What each symbol does to the objects:
Z128 ζ Z441
Z128 ψ Z546
Z128 β Z377
Z128 η Z24
Z896 ζ Z866
Z896 ψ Z170
Z896 β Z162
Z896 η Z827
Z162 ζ Z212
Z162 ψ Z661
Z162 β Z889
Z162 η Z62
Z945 ζ Z24
Z945 ψ Z889
Z945 β Z441
Z945 η Z128
Z661 ζ Z888
Z661 ψ Z866
Z661 β Z914
Z661 η Z892
Z246 ζ Z509
Z246 ψ Z967
Z246 β Z986
Z246 η Z78
Z546 ζ Z132
Z546 ψ Z945
Z546 β Z207
Z546 η Z780
Z866 ζ Z62
Z866 ψ Z137
Z866 β Z212
Z866 η Z162
Z371 ζ Z280
Z371 ψ Z947
Z371 β Z63
Z371 η Z383
Z212 ζ Z546
Z212 ψ Z888
Z212 β Z780
Z212 η Z889
Z63 ζ Z667
Z63 ψ Z880
Z63 β Z246
Z63 η Z844
Z377 ζ Z777
Z377 ψ Z207
Z377 β Z359
Z377 η Z590
Z590 ζ Z359
Z590 ψ Z819
Z590 β Z947
Z590 η Z777
Z137 ζ Z892
Z137 ψ Z827
Z137 β Z888
Z137 η Z661
Z207 ζ Z829
Z207 ψ Z441
Z207 β Z115
Z207 η Z819
Z844 ζ Z246
Z844 ψ Z885
Z844 β Z78
Z844 η Z667
Z293 ζ Z880
Z293 ψ Z371
Z293 β Z885
Z293 η Z682
Z827 ζ Z162
Z827 ψ Z535
Z827 β Z62
Z827 η Z866
Z509 ζ Z896
Z509 ψ Z837
Z509 β Z827
Z509 η Z986
Z829 ζ Z602
Z829 ψ Z590
Z829 β Z371
Z829 η Z115
Z132 ζ Z819
Z132 ψ Z24
Z132 β Z829
Z132 η Z207
Z892 ζ Z914
Z892 ψ Z162
Z892 β Z945
Z892 η Z888
Z888 ζ Z945
Z888 ψ Z62
Z888 β Z128
Z888 η Z914
Z885 ζ Z967
Z885 ψ Z63
Z885 β Z966
Z885 η Z729
Z62 ζ Z889
Z62 ψ Z892
Z62 β Z546
Z62 η Z212
Z986 ζ Z827
Z986 ψ Z620
Z986 β Z866
Z986 η Z896
Z280 ζ Z844
Z280 ψ Z682
Z280 β Z667
Z280 η Z63
Z777 ζ Z947
Z777 ψ Z829
Z777 β Z293
Z777 η Z359
Z359 ζ Z293
Z359 ψ Z115
Z359 β Z682
Z359 η Z947
Z170 ζ Z137
Z170 ψ Z986
Z170 β Z661
Z170 η Z535
Z602 ζ Z383
Z602 ψ Z359
Z602 β Z280
Z602 η Z371
Z889 ζ Z780
Z889 ψ Z914
Z889 β Z132
Z889 η Z546
Z914 ζ Z128
Z914 ψ Z212
Z914 β Z24
Z914 η Z945
Z780 ζ Z207
Z780 ψ Z128
Z780 β Z819
Z780 η Z132
Z880 ζ Z729
Z880 ψ Z280
Z880 β Z967
Z880 η Z885
Z535 ζ Z661
Z535 ψ Z896
Z535 β Z892
Z535 η Z137
Z837 ζ Z170
Z837 ψ Z78
Z837 β Z535
Z837 η Z620
Z729 ζ Z966
Z729 ψ Z844
Z729 β Z837
Z729 η Z967
Z819 ζ Z115
Z819 ψ Z377
Z819 β Z602
Z819 η Z829
Z383 ζ Z63
Z383 ψ Z293
Z383 β Z844
Z383 η Z280
Z667 ζ Z78
Z667 ψ Z729
Z667 β Z509
Z667 η Z246
Z78 ζ Z986
Z78 ψ Z966
Z78 β Z896
Z78 η Z509
Z947 ζ Z682
Z947 ψ Z602
Z947 β Z880
Z947 η Z293
Z115 ζ Z371
Z115 ψ Z777
Z115 β Z383
Z115 η Z602
Z967 ζ Z837
Z967 ψ Z667
Z967 β Z620
Z967 η Z966
Z682 ζ Z885
Z682 ψ Z383
Z682 β Z729
Z682 η Z880
Z966 ζ Z620
Z966 ψ Z246
Z966 β Z170
Z966 η Z837
Z24 ζ Z377
Z24 ψ Z780
Z24 β Z590
Z24 η Z441
Z441 ζ Z590
Z441 ψ Z132
Z441 β Z777
Z441 η Z377
Z620 ζ Z535
Z620 ψ Z509
Z620 β Z137
Z620 η Z170

The rows follow the links: the fewer symbols apart two objects are, the more alike their rows tend to be.

Each row is also shifted at random along 4 hidden directions that mean nothing.

Some objects, each with a row of numbers:
Z819 (-42, -13, +22, -6, +40, -178, -72, +1, 0, -75, -60, -48, -33, +59, -85, -87, -25, -4, -2, -7, -71, +56, +97, +44, +45, -16, +83, -21, +7, +8, -77, +58, +68, -62, -81, -13, -28, -45, -42, -75, +71, +71, +22, +5, -86, -40, +138, +6, +3, -2, -17, +85, -80, +12, -33, -23, +65, -65, -17, -20, +9, +34, -42, -11, +19, +54, -76)
Z914 (-37, -66, -14, +3, +54, +71, +119, -64, -49, -105, -46, -44, -21, +35, -24, -77, +6, +32, -29, -73, -80, -7, +6, +109, +33, -28, -11, -34, -98, +22, -41, -22, -29, -92, +21, -60, -10, -127, -49, -45, -11, -4, +77, +18, +17, +4, +55, +87, +31, -38, +72, -33, +40, -79, -24, -52, -98, +30, +45, -17, +42, +14, -67, +25, -91, +57, +115)
Z967 (+84, +46, +5, +4, +63, -50, -61, -35, +5, -2, +74, +8, +32, +65, +68, +8, -119, +19, +46, +65, +27, +18, +4, -22, +62, +78, -21, +28, +53, -23, +86, +25, +5, -31, -80, +15, +12, +68, +89, +36, -49, -19, -82, +8, +35, -7, -68, -25, -34, +11, +10, -48, +66, +46, -4, -5, +22, +10, -70, -5, -71, -49, +15, +20, +18, -86, -10)
Z620 (+50, +6, -3, -69, -36, +44, +75, -48, +35, -60, +38, +1, +170, -48, +26, -7, -26, +32, +23, +18, +18, -10, -91, +25, -73, +70, -20, +23, +40, -85, +91, -100, -68, -41, +56, +45, -13, +38, +79, +22, -85, -91, -9, -21, -2, +140, -70, +48, -58, +40, +36, -114, +96, -20, +58, +103, +46, +83, -8, +5, -23, -17, +43, +140, -6, -123, +75)
Z780 (-36, -43, +9, +2, +89, -148, -22, -41, +13, -77, +48, -2, -36, +28, -75, -41, +25, -53, -28, -79, -76, -42, +138, +17, +10, -40, +74, +42, -15, +36, -104, +19, +94, -16, -44, -100, -32, -69, -41, -52, +42, -16, +14, +62, -13, -42, +160, +57, -10, -43, +34, +60, -26, -15, -43, +2, +38, -20, +19, -9, +33, +30, -43, +4, -9, +36, -113)
Z246 (+85, +48, +2, +31, +112, -8, -17, -84, -36, -79, -44, -30, -75, +135, +74, -71, -169, +101, +33, +101, -35, +47, -10, +57, +141, +99, -11, -30, +17, -22, +105, +78, -49, -84, -112, +40, +6, +38, +58, +1, -74, +10, -47, -1, +55, -57, -72, -12, +1, +27, +45, -23, +104, +49, +4, -74, -31, +1, -47, -55, -51, -84, +6, -36, -40, +29, +142)
Z170 (+15, +34, -23, +16, -57, +189, +96, -47, +2, +75, -100, +1, -93, +8, +67, +71, +31, +88, -4, +31, +40, -34, -122, -19, -19, +9, -17, +22, +14, -41, +67, +13, -159, +34, +115, +65, -20, +67, -5, +13, -62, -44, -23, +9, +84, -11, -84, -35, -27, +41, +69, +15, +118, +1, +49, +8, -61, +29, +84, -54, +71, -91, +105, -120, -39, +61, +203)
Z383 (+21, +38, +7, +46, -1, -29, -111, +70, -24, +79, -4, +23, -80, +15, +18, +35, -13, -20, +8, +65, +40, +60, +19, -43, +58, -7, -20, -27, +17, +40, +12, +70, +62, +72, -78, +36, +47, +46, -1, +35, +44, +71, -39, -39, -4, -88, -70, -118, +40, +15, -89, +41, -84, +63, -6, -54, -18, -71, -61, +35, -28, +6, +4, -58, +64, +69, -68)
Z777 (-37, +42, +11, +29, -130, -9, -116, +143, +55, +225, +8, +43, -33, -101, -36, +165, +122, -119, -28, +3, +99, -28, +20, -183, -120, -100, +51, +19, +60, +52, -97, +35, +30, +132, +87, -4, +24, +70, -38, +4, +80, +44, -24, -8, -51, -17, +63, -98, +6, +13, -92, +112, -138, +50, -17, +41, +85, -71, +32, +58, +4, +22, +49, -138, +101, -65, -169)
Z888 (-51, -72, -10, -31, +96, -17, +146, -73, -63, -127, 0, -51, +17, +90, -41, -113, -16, +31, +20, -69, -70, +17, +43, +108, +81, +22, -41, -1, -85, -36, -24, -20, -9, -102, -40, -38, -42, -123, -52, -26, +9, -17, +101, +51, +7, -3, +32, +140, +18, -35, +69, -61, +92, -105, -14, -64, -110, +38, +15, -26, +26, +36, -95, +36, -116, -1, +27)
Z986 (+31, +31, -12, -16, -25, +97, +67, -52, +9, +22, -46, +19, -28, +19, +44, +34, +17, +67, +9, +18, +32, -38, -87, -9, -25, +37, -3, +41, +33, -48, +70, +5, -90, +27, +62, +48, -22, +72, +15, +18, -59, -53, -34, +14, +53, -3, -87, -4, -41, +36, +63, -3, +117, -3, +58, +46, -12, +43, +39, -45, +40, -61, +101, -32, -15, +39, +117)
Z827 (-3, -59, -42, -27, -77, +230, +142, -107, -10, -153, -146, -2, +44, -121, +34, -68, +75, +140, -51, -48, -100, -10, -183, +205, -90, -10, -31, -66, -61, -44, +67, -121, -111, +9, +149, +56, -20, -54, -26, -10, -106, -60, +75, -84, +54, +87, -100, +11, +1, +21, +77, -84, +60, -61, +87, +75, -57, +79, +77, -36, +100, -13, +103, +171, -47, +262, +333)
Z293 (+15, -15, -25, +41, -61, +87, -98, +43, 0, -108, -84, +4, +59, -147, +37, -58, -1, +40, -57, +27, -87, +71, -92, +163, -45, +1, -21, -151, -29, +63, +13, -73, +31, +44, +6, +58, +62, -44, -16, -1, -36, +64, +27, -157, -26, +42, -85, -106, +67, -5, -86, -55, -164, +44, +25, -2, +29, +2, -41, +37, -5, +40, +21, +180, +48, +218, +171)
Z885 (+63, -3, -18, -18, +21, -63, -93, +4, +37, -109, +106, +37, +169, -92, +47, -39, -80, -26, -10, +14, -26, +29, -17, +91, -34, +73, -35, -41, +18, +11, +86, -93, +111, +22, -71, +14, +44, +15, +83, +54, -67, -18, -47, -79, -4, +73, -97, -33, -7, -5, -64, -118, -66, +41, +29, +61, +70, +32, -100, +48, -98, +20, +7, +252, +64, 0, -18)
Z137 (-25, -39, +26, -127, +123, -249, +153, -70, -68, -126, +63, -71, +62, +204, -59, -171, -79, +53, +132, -28, -25, +45, +90, +51, +138, +129, -34, +68, -7, -151, +50, +45, +36, -104, -124, +6, -86, -37, +26, -14, +57, -53, +48, +122, -76, -14, -10, +192, -64, +8, +63, -76, +175, -87, +40, -34, -45, +35, -48, -10, -29, +28, -70, +47, -75, -112, -179)
Z280 (+48, +20, -24, +65, -117, +180, -94, +94, +34, +79, -9, +55, +60, -168, +79, +100, +23, -25, -52, +45, +43, +9, -121, -1, -87, -30, -49, -73, -1, +61, +38, -76, -16, +85, +57, +39, +92, +34, +12, +58, -58, +34, -30, -135, +26, +56, -112, -140, +53, -3, -89, -38, -139, +60, +12, +16, +7, +10, -30, +57, -23, +6, +45, +72, +65, +44, +111)
Z78 (+73, +40, +3, -21, +120, -82, +18, -101, -34, -139, -19, -39, -4, +142, +42, -111, -159, +107, +69, +69, -41, +50, +10, +84, +135, +123, -8, +1, +24, -65, +113, +63, -40, -98, -114, +47, -27, +26, +69, -16, -64, -18, -40, +16, +16, -18, -52, +40, -28, +42, +57, -44, +111, +7, +22, -50, -3, +26, -53, -67, -58, -59, -5, +36, -39, -11, +83)
Z441 (-44, +15, +15, +39, +25, -43, -39, +14, +3, +29, -42, -28, -92, +56, -57, +24, -10, -36, -29, -13, -22, -4, +83, -49, +22, -67, +67, -2, +9, +45, -114, +64, -6, -72, -20, -49, -16, -42, -49, -65, +57, +51, +25, +25, -22, -44, +159, +13, +23, -17, +24, +111, -54, -2, -56, -47, +35, -45, +34, -19, +24, +5, -54, -130, -11, -36, -54)
Z602 (-24, +29, +4, +37, -22, -56, -102, +81, -13, +71, -47, -6, -81, +15, -26, +23, +10, -16, +8, +46, +17, +50, +23, -53, +32, -21, +14, -28, +19, +18, -35, +89, +43, +55, -32, +37, +12, +42, -38, -2, +77, +79, +0, -28, -53, -68, +0, -92, +36, +17, -89, +79, -117, +54, -21, -43, +21, -85, -39, +27, -14, +24, +9, -86, +54, +48, -84)
Z945 (-53, -8, +15, +65, +22, +6, +4, +12, +7, +219, +62, +65, -226, +54, -40, +152, +124, -87, -36, -60, +74, -129, +110, -202, -3, -120, +51, +130, +7, +72, -117, +91, +21, +122, +52, -122, -31, +40, -62, +10, +80, -13, -43, +134, +79, -159, +101, -15, -3, -54, +38, +162, +37, -3, -69, -17, -74, -48, +105, -18, +96, -32, +19, -281, -15, +15, -168)

Start here and follow the symbols in turn, left to right. Where do you end up?
Answers are names.
(+61, +46, +13, +2, +51, -81, -67, +49, -27, +29, +94, -9, +49, +63, +45, -14, -130, -13, +54, +78, +59, +65, +29, -24, +98, +73, -57, -23, +12, +8, +75, +38, +41, -47, -123, +12, +51, +31, +62, +41, -5, +40, -39, -22, -17, -14, -81, -9, +13, +10, -50, -50, -21, +37, -19, -64, -6, -10, -109, +40, -134, -3, -68, +23, +14, -159, -83)
β η β ζ => Z866
(-46, -40, -16, -46, -13, +18, +138, -29, -32, +25, +27, +3, -24, +21, -23, +11, +77, +11, +34, -52, +26, -53, -25, -23, -7, +14, -32, +67, -15, -51, +7, -17, -16, +54, +67, -11, -45, -9, -30, +31, +22, -68, +36, +75, +21, -28, -38, +70, -31, +1, +37, -18, +114, -61, +19, +39, -80, +30, +48, -12, +64, +4, +10, -31, -50, -5, -50)
ψ η ζ η η => Z546
(-13, -30, -5, -32, +50, -233, -96, +19, -27, -194, -17, -48, +63, +37, -32, -184, -87, +25, +38, +13, -108, +119, +66, +156, +88, +55, +5, -83, -10, -31, +10, +15, +136, -41, -153, +41, 0, -54, +1, -35, +53, +79, +40, -57, -112, -10, +4, +2, +23, +7, -85, -39, -108, +16, +14, -27, +59, -49, -126, +27, -65, +82, -69, +178, +49, +90, -92)
ζ β ψ β => Z78
(-45, -14, -6, +17, -14, +152, +175, +16, -54, +102, -13, -41, -47, +53, -1, +51, +51, +8, +24, -24, +59, -30, -26, -54, +44, -30, -58, +11, -64, -4, -34, 0, -130, -58, +83, -36, -13, -62, -51, +7, +14, -15, +55, +48, +46, -10, -2, +68, +20, -22, +64, -2, +101, -76, -19, -81, -154, +19, +62, -30, +46, -21, -61, -152, -106, -103, +64)
β β ζ β => Z371
(+71, +39, -19, +42, -50, +140, -81, +4, +43, +49, +37, +77, +55, -110, +106, +108, -24, +6, -27, +54, +50, -30, -93, -21, -69, +18, -24, -9, +41, +53, +79, -57, -25, +65, +47, +28, +53, +72, +76, +59, -108, -38, -76, -68, +74, +54, -97, -96, -5, -1, -18, -52, -19, +66, +22, +50, +33, +30, -19, +19, -39, -51, +84, +62, +45, -7, +109)
β ζ η ψ ψ => Z896
(-27, -5, +15, -41, +11, -125, -38, +34, -19, -168, -81, -116, +123, +48, -69, -173, -100, +20, +15, +13, -100, +135, +34, +123, +56, +21, +26, -122, -27, -21, -39, -22, +14, -182, -85, +36, -7, -119, -21, -91, +39, +93, +89, -68, -140, +82, +107, +57, +31, +31, -34, -37, -95, -15, -15, -50, +84, -34, -59, +7, -55, +73, -102, +113, +6, -74, +21)
ζ β β β => Z509
(+56, +6, -5, -69, +61, -46, +73, -116, -2, -230, -36, -53, +118, +49, +24, -157, -141, +130, +53, +37, -85, +57, -60, +163, +55, +133, -22, -44, +4, -93, +114, -56, -41, -135, -63, +64, -35, -21, +66, -15, -90, -53, +3, -26, -11, +95, -51, +82, -46, +38, +65, -114, +99, -24, +60, +24, +22, +73, -49, -42, -57, -19, +12, +190, -40, +3, +160)
ζ ψ η β η => Z888
(-49, -19, +3, +94, -23, +154, +50, +10, -2, +205, -4, +58, -222, -2, -1, +185, +138, -62, -66, -65, +65, -121, +29, -154, -33, -131, +25, +74, -19, +86, -101, +62, -42, +104, +111, -80, +2, +11, -87, +17, +36, -9, -16, +74, +107, -125, +67, -35, +21, -48, +44, +125, +33, -20, -60, -37, -102, -19, +125, -31, +113, -38, +15, -262, -33, +71, -10)
η β η ζ => Z115
(-35, +6, +7, +5, +47, -193, -109, +26, -32, -50, -72, -49, -123, +108, -61, -102, -52, +5, +29, +36, -53, +82, +113, +36, +110, -3, +52, -43, +22, -14, -64, +121, +80, -12, -134, +30, -13, -16, -42, -67, +101, +110, +10, +3, -93, -111, +61, -47, +24, +15, -55, +91, -90, +40, -20, -59, +40, -100, -42, +4, -5, +33, -41, -61, +34, +110, -108)
ζ ζ η => Z63
(-3, +9, +16, -32, -63, -145, -114, +107, +12, +48, +90, +26, +90, -69, -32, +12, +7, -81, +39, +27, +52, +46, +31, -60, -39, -3, -11, -11, +34, -10, -7, -14, +117, +69, -47, +20, +33, +40, +19, +35, +69, +37, -13, -38, -93, +16, -26, -47, +4, +11, -134, -23, -129, +59, +17, +32, +81, -38, -85, +86, -64, +81, -22, +81, +98, -82, -211)
β η β ζ => Z986
(-44, -44, -8, +20, +40, +34, +44, -42, -5, -103, -46, -38, -1, -9, -43, -41, +17, -8, -54, -66, -92, -23, +53, +72, +1, -54, +43, -31, -77, +61, -79, -39, -7, -97, +26, -69, -5, -123, -47, -72, -6, +18, +80, -2, +3, +25, +137, +61, +36, -50, +64, +9, -23, -51, -49, -30, -18, +10, +50, -25, +37, +26, -90, +26, -52, +41, +96)
ζ ψ ζ η => Z829
(-40, -20, +9, -7, +44, -46, +7, +4, +1, -89, -35, -69, +48, +35, -53, -79, -37, -20, -34, -39, -67, +46, +68, +45, +10, -31, +44, -46, -41, +24, -83, -21, -8, -164, -32, -48, -18, -113, -29, -79, +27, +38, +65, +1, -62, +38, +172, +83, +33, -9, +38, +9, -54, -44, -63, -52, +33, -3, +3, -8, -15, +31, -102, +17, -25, -80, +19)
β β β η => Z844
(+68, +54, -7, +73, +8, +139, -54, +11, -4, +38, -23, +20, -18, -12, +107, +33, -90, +37, -8, +90, +34, +24, -68, +3, +44, +41, -48, -59, +11, +49, +90, +7, -49, -14, -12, +30, +72, +42, +50, +50, -84, +28, -57, -77, +56, -19, -100, -89, +30, +10, -21, -30, -24, +56, -2, -59, -28, +7, -45, -2, -39, -59, +11, -10, +1, +4, +155)
ψ η η ζ => Z837
(-35, -112, +0, -155, +26, -193, +99, -100, +8, -220, +125, +12, +184, -55, -84, -142, +73, +5, +24, -116, -92, -32, +32, +139, -79, +57, -8, +68, -2, -105, +33, -125, +158, +54, -11, -13, -70, -37, +22, +27, -1, -134, +37, +41, -43, +90, -48, +139, -78, -11, +5, -127, +82, -74, +82, +161, +36, +84, -21, +18, +21, +79, +26, +327, +2, +86, -160)
β ζ ψ β ψ => Z132
(+70, +56, +13, -8, +21, -12, -29, -18, +34, +64, +79, +42, +2, +10, +65, +56, -48, +3, +39, +57, +70, -33, -18, -70, -4, +56, -6, +62, +63, -9, +93, +30, +3, +38, -13, +18, +1, +118, +95, +46, -54, -61, -94, +27, +42, -2, -62, -27, -53, +20, +13, -19, +76, +43, +19, +54, +38, +27, -29, -12, -42, -59, +69, -16, +35, -85, -28)
ζ ψ ζ η ζ => Z162
(-33, -8, +12, -48, -105, -108, -104, +108, +69, +80, +67, +24, +122, -125, -80, +68, +84, -136, -20, -43, +40, -11, +46, -124, -149, -58, +56, +23, +39, +17, -91, -51, +78, +46, +44, -20, +18, +22, +8, -20, +72, +9, +3, -6, -102, +80, +126, -1, -19, +5, -84, +35, -130, +33, -5, +99, +134, -22, -9, +84, -26, +83, -1, +54, +98, -139, -202)
η η β β ψ => Z844
